Below are the code and all the weights of a small trained network. Each question names an input and a target symbol and asks about switching units off, where a switched-off unit gives its printed mean instead of its output.

import numpy as np


def w(rows, s, z=0):
    codes = np.array(rows[::2]) - 128.0
    scale = np.full(codes.shape[1], s)
    scale[-1] = z or s
    return codes * scale


def norm(h):
    return h / np.sqrt((h * h).mean(-1, keepdims=True) + 1e-5)


def f(y):
    return y / 2 * (1 + np.tanh(0.7978845608 * (y + 0.044715 * y**3)))


def softmax(a):
    e = np.exp(a - a.max(-1, keepdims=True))
    return e / e.sum(-1, keepdims=True)


def log_softmax(a):
    a = a - a.max(-1, keepdims=True)
    return a - np.log(np.exp(a).sum(-1, keepdims=True))


def net(x, mask):
    ids = ['γδηθλμπσ'.index(c) for c in x.split()]
    T = len(ids)
    res = E[ids] + P[:T]
    r = norm(res)
    for j in range(3):
        rows = slice(2 * j, 2 * j + 2)
        q, k, v = (r @ M[0][rows].T for M in (Q, K, V))
        z = softmax(np.where(np.tri(T) > 0, q @ k.T / 2**0.5, -1e9)) @ v
        o = O[0][rows]
        res = res + np.where(mask[j], z, o[:, -1]) @ o[:, :-1]
    y = f(norm(res) @ A[0][:, :-1].T + A[0][:, -1])
    res = res + np.where(mask[3:19], y, B[0][:, -1]) @ B[0][:, :-1]
    return log_softmax(norm(res)[-1] @ U[:, :-1].T + U[:, -1])


Q, K, V, O, A, B = {}, {}, {}, {}, {}, {}
E = w([
[95,63,108],'γ',
[99,62,100],'δ',
[105,59,94],'η',
[231,253,179],'θ',
[99,23,118],'λ',
[49,129,118],'μ',
[92,23,237],'π',
[41,128,137],'σ',
],0.0054)
P = w([
[173,94,3],'0',
[152,73,9],'1',
[193,163,141],'2',
[102,91,128],'3',
[142,105,23],'4',
[200,161,163],'5',
[101,83,150],'6',
[153,87,34],'7',
[214,156,178],'8',
[94,84,152],'9',
[153,88,45],'10',
[249,176,201],'11',
[80,68,166],'12',
[147,54,30],'13',
],0.0039)
Q[0] = w([
[167,133,206],'H0',
[79,59,90],'H0',
[118,63,212],'H1',
[149,168,61],'H1',
[255,185,130],'H2',
[83,53,186],'H2',
],0.012)
K[0] = w([
[172,121,70],'H0',
[141,147,206],'H0',
[249,81,171],'H1',
[59,118,88],'H1',
[111,116,51],'H2',
[192,119,176],'H2',
],0.015)
V[0] = w([
[77,180,237],'H0',
[97,180,98],'H0',
[254,61,148],'H1',
[185,149,174],'H1',
[104,164,56],'H2',
[219,79,107],'H2',
],0.005)
O[0] = w([
[120,64,106,139],'H0',
[50,189,93,168],'H0',
[116,252,39,140],'H1',
[163,160,65,8],'H1',
[10,127,62,109],'H2',
[176,159,87,77],'H2',
],0.0032,0.0016)
A[0] = w([
[229,91,171,122],'N0',
[126,244,157,6],'N1',
[156,105,182,170],'N2',
[194,104,111,152],'N3',
[126,152,50,183],'N4',
[146,153,189,118],'N5',
[164,97,2,101],'N6',
[135,111,139,122],'N7',
[119,88,166,183],'N8',
[136,118,158,148],'N9',
[82,91,111,188],'N10',
[95,153,103,196],'N11',
[206,229,166,241],'N12',
[142,131,175,139],'N13',
[245,110,113,127],'N14',
[123,123,148,117],'N15',
],0.0085,0.0028)
B[0] = w([
[156,164,70,136],'N0',
[84,221,127,154],'N1',
[105,184,101,145],'N2',
[182,133,140,136],'N3',
[139,132,215,174],'N4',
[64,155,102,128],'N5',
[69,205,184,203],'N6',
[120,155,110,131],'N7',
[150,176,90,191],'N8',
[115,159,103,135],'N9',
[180,125,100,254],'N10',
[212,141,167,180],'N11',
[75,2,163,202],'N12',
[85,156,89,128],'N13',
[211,76,100,141],'N14',
[127,134,121,129],'N15',
],0.0046,0.0039)
U = w([
[184,237,226,48],'γ',
[176,195,219,61],'δ',
[115,232,174,126],'η',
[165,110,223,19],'θ',
[204,177,198,73],'λ',
[39,53,102,253],'μ',
[255,171,37,203],'π',
[83,14,31,111],'σ',
],0.0081,0.0036)

Each question gives the input, a string of symbols that net reads in full, and the target symbol t.
The units are the heads (2 rows each of Q, K, V and O) and the neurons (one row each of A and B). Each row of codes is followed by its name. A weight is (code - 128) times the scale printed after its matrix; where a second scale follows, it is the last column's (O, A, B and U).
mask holds one flag per unit, heads first, then neurons. A switched-off unit (its flag False) gives its mean, the last column of its rows in O or B, instead of its output. The means were averaged over made-up inputs and are rounded, as every weight is.
A unit's drop is (log p(t) with every unit on - log p(t) with that unit switched off) / (log p(t) with every unit on - log p(t) with every unit switched off).
The circuit of an input: a set's keep is (log p(t) with only the set's units on - log p(t) with every unit switched off) / (log p(t) with every unit on - log p(t) with every unit switched off). Starting from the 12 units with the biggest drops (on a tie, the unit counted first), units are removed one at a time, each time the one whose removal leaves the highest keep (on an exact tie, the one counted first), for as long as the keep stays at least 0.8.
units of the circuit, in order: the units of the circuit, biggest drop first
most important unit: the unit with the biggest drop
top k neurons: the k neurons with the biggest drops, biggest first
which heads matter: for each layer, one digit per head in row order, 1 if its drop is at least 0.15 and else 0, layers parted by /
drop when u is switched off: that unit's drop, to one decimal
input σ γ λ, target π: top 2 neurons : (N14 N0)
input μ δ η σ, target η: which heads matter : 011
input μ π σ γ σ λ, target π: units of the circuit, in order : (N0 H2)
input η μ π γ μ, target π: units of the circuit, in order : (H2 N12)
input π μ σ μ θ μ μ μ σ, target μ: which heads matter : 000
input μ μ π η σ μ σ σ γ σ μ γ σ, target γ: units of the circuit, in order : (H1 H2 N11)
input γ π μ, target μ: which heads matter : 011
input π μ π γ μ σ θ μ γ μ θ σ μ θ, target σ: units of the circuit, in order : (N12 H2)
input μ σ σ σ η θ σ λ σ σ, target σ: units of the circuit, in order : (N6 H0 N10 H1)
input μ σ η μ η π γ, target π: which heads matter : 101
input λ δ π π π σ σ, target σ: most important unit : H0
input γ δ δ μ π γ μ σ μ π σ π π π, target π: units of the circuit, in order : (H2 H1 N12 N0)
input η μ π μ μ π δ, target π: which heads matter : 101
input μ σ η μ γ σ μ π σ, target μ: which heads matter : 000
input μ δ γ σ γ μ μ θ σ μ, target σ: units of the circuit, in order : (N6 H0 N10)
input π μ δ σ π γ γ γ δ π μ π δ γ, target π: units of the circuit, in order : (H2 N12)
input δ μ σ γ σ λ σ σ θ γ η π η, target π: units of the circuit, in order : (H2 N12 H1)
input σ μ μ γ σ δ λ μ η π η, target π: which heads matter : 001
input σ μ π γ σ η μ θ, target μ: units of the circuit, in order : (N12 H2)
input μ μ μ σ σ π π γ σ π, target σ: top 2 neurons : (N4 N11)
input δ η π, target σ: top 2 neurons : (N12 N6)
input γ δ θ π γ σ μ, target σ: top 3 neurons : (N6 N10 N12)
input η μ μ μ σ δ π π π μ, target π: drop when H2 is switched off : 0.7
